Here is a tiny trained network, its code and every weight. The questions are about switching its units off for an input and a target symbol, where a switched-off unit gives its printed mean instead of its output.

import numpy as np


def w(rows, s, z=0):
    codes = np.array(rows[::2]) - 128.0
    scale = np.full(codes.shape[1], s)
    scale[-1] = z or s
    return codes * scale


def norm(h):
    return h / np.sqrt((h * h).mean(-1, keepdims=True) + 1e-5)


def f(y):
    return np.maximum(y, 0)


def softmax(a):
    e = np.exp(a - a.max(-1, keepdims=True))
    return e / e.sum(-1, keepdims=True)


def log_softmax(a):
    a = a - a.max(-1, keepdims=True)
    return a - np.log(np.exp(a).sum(-1, keepdims=True))


def net(x, mask):
    ids = ['γδεζηθλμξπστφψω'.index(c) for c in x.split()]
    T = len(ids)
    res = E[ids] + P[:T]
    u = 0
    for l in range(2):
        r = norm(res)
        for j in range(3):
            rows = slice(3 * j, 3 * j + 3)
            q, k, v = (r @ M[l][rows].T for M in (Q, K, V))
            z = softmax(np.where(np.tri(T) > 0, q @ k.T / 3**0.5, -1e9)) @ v
            o = O[l][rows]
            res = res + np.where(mask[u + j], z, o[:, -1]) @ o[:, :-1]
        u += 3
        y = f(norm(res) @ A[l][:, :-1].T + A[l][:, -1])
        res = res + np.where(mask[u : u + 8], y, B[l][:, -1]) @ B[l][:, :-1]
        u += 8
    return log_softmax(norm(res)[-1] @ U[:, :-1].T + U[:, -1])


Q, K, V, O, A, B = {}, {}, {}, {}, {}, {}
E = w([
[172,87,132,149,101,72],'γ',
[97,228,86,136,118,62],'δ',
[254,98,133,140,137,95],'ε',
[83,100,172,88,90,165],'ζ',
[132,202,148,152,189,145],'η',
[214,132,124,74,159,152],'θ',
[118,111,118,75,54,114],'λ',
[170,63,174,165,119,133],'μ',
[105,151,113,9,109,149],'ξ',
[223,136,80,93,124,89],'π',
[103,71,149,134,75,114],'σ',
[188,122,153,83,75,144],'τ',
[60,148,126,222,126,82],'φ',
[64,121,133,204,184,182],'ψ',
[147,98,115,121,64,65],'ω',
],0.011)
P = w([
[226,124,163,148,4,158],'0',
[194,133,140,151,50,143],'1',
[161,167,198,139,71,88],'2',
[141,131,100,123,142,150],'3',
[127,169,192,132,131,77],'4',
[110,135,73,104,191,135],'5',
[101,156,191,111,184,66],'6',
[101,91,69,57,205,128],'7',
],0.0046)
Q[0] = w([
[158,45,134,49,104,131],'0.h0',
[124,115,92,145,133,125],'0.h0',
[140,135,140,134,99,170],'0.h0',
[122,154,161,116,148,103],'0.h1',
[123,193,197,126,135,64],'0.h1',
[146,132,99,157,114,158],'0.h1',
[113,45,123,71,165,107],'0.h2',
[158,122,97,72,87,112],'0.h2',
[183,58,144,3,106,168],'0.h2',
],0.034)
K[0] = w([
[205,60,164,31,110,17],'0.h0',
[97,106,120,205,164,164],'0.h0',
[80,130,143,102,132,166],'0.h0',
[81,196,130,159,145,136],'0.h1',
[60,243,184,231,187,80],'0.h1',
[187,74,98,120,120,138],'0.h1',
[189,99,81,6,99,166],'0.h2',
[105,77,166,116,83,79],'0.h2',
[250,148,238,37,56,112],'0.h2',
],0.022)
V[0] = w([
[89,124,107,120,158,181],'0.h0',
[102,165,121,179,118,138],'0.h0',
[99,96,63,113,124,120],'0.h0',
[165,49,147,76,121,87],'0.h1',
[109,157,120,141,99,128],'0.h1',
[140,2,174,29,170,86],'0.h1',
[136,194,80,223,36,160],'0.h2',
[135,134,153,105,156,136],'0.h2',
[131,178,147,124,123,148],'0.h2',
],0.0063)
O[0] = w([
[66,144,79,165,232,145,20],'0.h0',
[90,107,60,119,188,89,102],'0.h0',
[85,154,165,136,124,97,28],'0.h0',
[85,66,41,144,179,144,98],'0.h1',
[134,148,141,122,97,116,166],'0.h1',
[52,44,3,141,200,171,6],'0.h1',
[83,114,185,77,111,120,236],'0.h2',
[159,120,124,126,112,119,136],'0.h2',
[140,136,142,150,66,150,192],'0.h2',
],0.005,0.0027)
A[0] = w([
[112,50,73,175,58,70,103],'0.n0',
[150,72,140,118,137,151,98],'0.n1',
[84,96,144,143,99,174,39],'0.n2',
[11,83,110,64,75,134,41],'0.n3',
[80,61,115,229,53,62,3],'0.n4',
[121,31,137,254,133,81,133],'0.n5',
[69,54,191,184,134,194,90],'0.n6',
[92,23,159,175,88,144,197],'0.n7',
],0.018,0.004)
B[0] = w([
[209,69,84,140,82,98,240],'0.n0',
[135,110,144,134,77,151,202],'0.n1',
[130,136,183,111,125,159,168],'0.n2',
[117,143,161,13,77,145,244],'0.n3',
[90,23,226,108,106,88,182],'0.n4',
[141,130,99,254,165,100,192],'0.n5',
[72,160,167,124,49,179,195],'0.n6',
[183,185,137,117,70,144,255],'0.n7',
],0.022,0.0076)
Q[1] = w([
[80,108,135,118,138,192],'1.h0',
[128,95,65,170,179,87],'1.h0',
[96,5,129,148,158,175],'1.h0',
[126,160,184,140,176,70],'1.h1',
[67,71,14,127,77,198],'1.h1',
[112,84,155,110,156,217],'1.h1',
[179,88,200,138,214,202],'1.h2',
[153,195,112,140,127,91],'1.h2',
[152,41,41,237,116,177],'1.h2',
],0.025)
K[1] = w([
[150,114,162,111,101,173],'1.h0',
[187,97,129,72,87,77],'1.h0',
[206,79,102,97,81,182],'1.h0',
[63,175,165,144,199,102],'1.h1',
[210,108,153,95,57,128],'1.h1',
[150,88,171,79,114,177],'1.h1',
[165,74,166,142,139,192],'1.h2',
[142,152,89,176,142,106],'1.h2',
[255,80,97,120,33,161],'1.h2',
],0.025)
V[1] = w([
[157,178,124,104,168,73],'1.h0',
[64,189,67,184,61,94],'1.h0',
[93,119,49,109,60,85],'1.h0',
[154,50,214,156,220,161],'1.h1',
[232,85,183,114,198,188],'1.h1',
[75,72,133,162,67,238],'1.h1',
[137,208,49,68,100,49],'1.h2',
[3,139,84,177,47,30],'1.h2',
[159,119,219,124,192,104],'1.h2',
],0.013)
O[1] = w([
[232,148,177,116,146,127,104],'1.h0',
[159,202,83,117,72,115,219],'1.h0',
[101,155,114,97,128,75,86],'1.h0',
[70,16,162,165,194,155,2],'1.h1',
[120,58,61,80,198,192,154],'1.h1',
[1,109,60,181,145,136,169],'1.h1',
[242,235,170,85,108,99,176],'1.h2',
[110,207,164,142,37,2,108],'1.h2',
[150,99,217,174,182,165,154],'1.h2',
],0.0091,0.0063)
A[1] = w([
[124,81,127,34,162,43,93],'1.n0',
[59,82,227,140,177,67,3],'1.n1',
[157,119,91,250,123,96,83],'1.n2',
[170,143,183,154,200,198,7],'1.n3',
[175,66,88,136,163,33,85],'1.n4',
[37,161,178,54,154,116,88],'1.n5',
[31,254,114,204,142,153,69],'1.n6',
[101,121,213,122,62,143,85],'1.n7',
],0.022,0.0061)
B[1] = w([
[146,158,73,26,155,153,156],'1.n0',
[52,141,202,101,252,65,160],'1.n1',
[68,214,139,136,132,213,173],'1.n2',
[228,85,199,110,177,215,181],'1.n3',
[153,134,118,175,230,50,153],'1.n4',
[167,208,83,191,144,175,161],'1.n5',
[75,139,18,61,2,27,224],'1.n6',
[52,104,126,146,229,98,254],'1.n7',
],0.024,0.012)
U = w([
[158,87,126,213,124,84,178],'γ',
[174,206,185,126,116,58,80],'δ',
[136,197,82,183,171,168,146],'ε',
[66,181,195,102,95,196,3],'ζ',
[177,103,185,128,174,192,217],'η',
[85,63,76,142,154,181,166],'θ',
[119,85,142,12,138,101,58],'λ',
[93,135,170,203,75,182,147],'μ',
[117,207,73,73,192,180,31],'ξ',
[178,138,46,115,201,90,89],'π',
[105,53,211,145,62,103,48],'σ',
[211,119,52,151,68,173,122],'τ',
[61,122,175,128,196,96,253],'φ',
[63,149,75,143,96,64,217],'ψ',
[161,48,120,132,137,48,122],'ω',
],0.011,0.0032)

Each question gives the input, a string of symbols that net reads in full, and the target symbol t.
The units are the heads (3 rows each of Q, K, V and O) and the neurons (one row each of A and B). Each row of codes is followed by its name. A weight is (code - 128) times the scale printed after its matrix; where a second scale follows, it is the last column's (O, A, B and U).
mask holds one flag per unit, layer by layer, with each layer's heads first. A switched-off unit (its flag False) gives its mean, the last column of its rows in O or B, instead of its output. The means were averaged over made-up inputs and are rounded, as every weight is.
A unit's drop is (log p(t) with every unit on - log p(t) with that unit switched off) / (log p(t) with every unit on - log p(t) with every unit switched off).
The circuit of an input: a set's keep is (log p(t) with only the set's units on - log p(t) with every unit switched off) / (log p(t) with every unit on - log p(t) with every unit switched off). Starting from the 12 units with the biggest drops (on a tie, the unit counted first), units are removed one at a time, each time the one whose removal leaves the highest keep (on an exact tie, the one counted first), for as long as the keep stays at least 0.8.
circuit, biggest first: the units of the circuit, biggest drop first
unit that matters most: the unit with the biggest drop
top k neurons: the k neurons with the biggest drops, biggest first
top k neurons in layer l: the k neurons of layer l with the biggest drops, biggest first
which heads matter: for each layer, one digit per head in row order, 1 if its drop is at least 0.15 and else 0, layers parted by /
input μ φ ζ λ μ, target φ: unit that matters most -> 0.h1
input θ θ ξ ξ ψ ε ε, target ψ: which heads matter -> 010 / 000
input μ ζ ψ η φ σ τ, target φ: top 3 neurons -> 0.n5, 0.n6, 1.n1
input δ η η λ ω, target η: top 4 neurons -> 0.n6, 0.n0, 0.n1, 0.n7
input φ ψ ε ζ, target ζ: circuit, biggest first -> 1.n6, 0.n6
input ψ η ψ φ τ μ λ, target φ: top 3 neurons -> 0.n5, 0.n6, 0.n7
input ζ η λ γ λ γ ζ, target η: top 4 neurons -> 0.n0, 0.n6, 0.n4, 0.n3
input μ λ τ δ λ δ λ η, target η: which heads matter -> 100 / 000
input ψ δ τ, target δ: top 2 neurons in layer 0 -> 0.n7, 0.n1
input ψ λ λ τ, target τ: which heads matter -> 011 / 000
input η θ τ, target η: top 2 neurons -> 0.n6, 0.n4
input δ ζ ψ η π ψ τ, target ψ: top 2 neurons -> 0.n5, 1.n6
input ζ λ λ, target λ: top 2 neurons -> 0.n0, 0.n3
input η θ ψ δ, target δ: top 2 neurons in layer 0 -> 0.n6, 0.n3
input δ λ θ, target δ: top 2 neurons -> 0.n4, 0.n0
input λ η λ σ, target σ: unit that matters most -> 0.n4
input τ ω μ ζ, target ζ: top 2 neurons in layer 0 -> 0.n6, 0.n2
input φ ζ τ τ τ λ φ ξ, target ξ: top 3 neurons in layer 1 -> 1.n5, 1.n0, 1.n6
input σ ψ δ τ τ η λ, target η: top 2 neurons -> 0.n7, 0.n3
input ψ λ τ, target ψ: which heads matter -> 000 / 010
input λ θ ψ η η ε, target ε: unit that matters most -> 0.h1
input ψ θ ξ ξ, target ξ: top 2 neurons in layer 0 -> 0.n3, 0.n0
input δ δ η γ, target γ: top 3 neurons -> 0.n0, 0.n4, 0.n5
input ψ τ τ λ δ, target δ: top 2 neurons in layer 0 -> 0.n6, 0.n4
input λ ψ ω τ ψ δ ζ, target δ: which heads matter -> 110 / 010
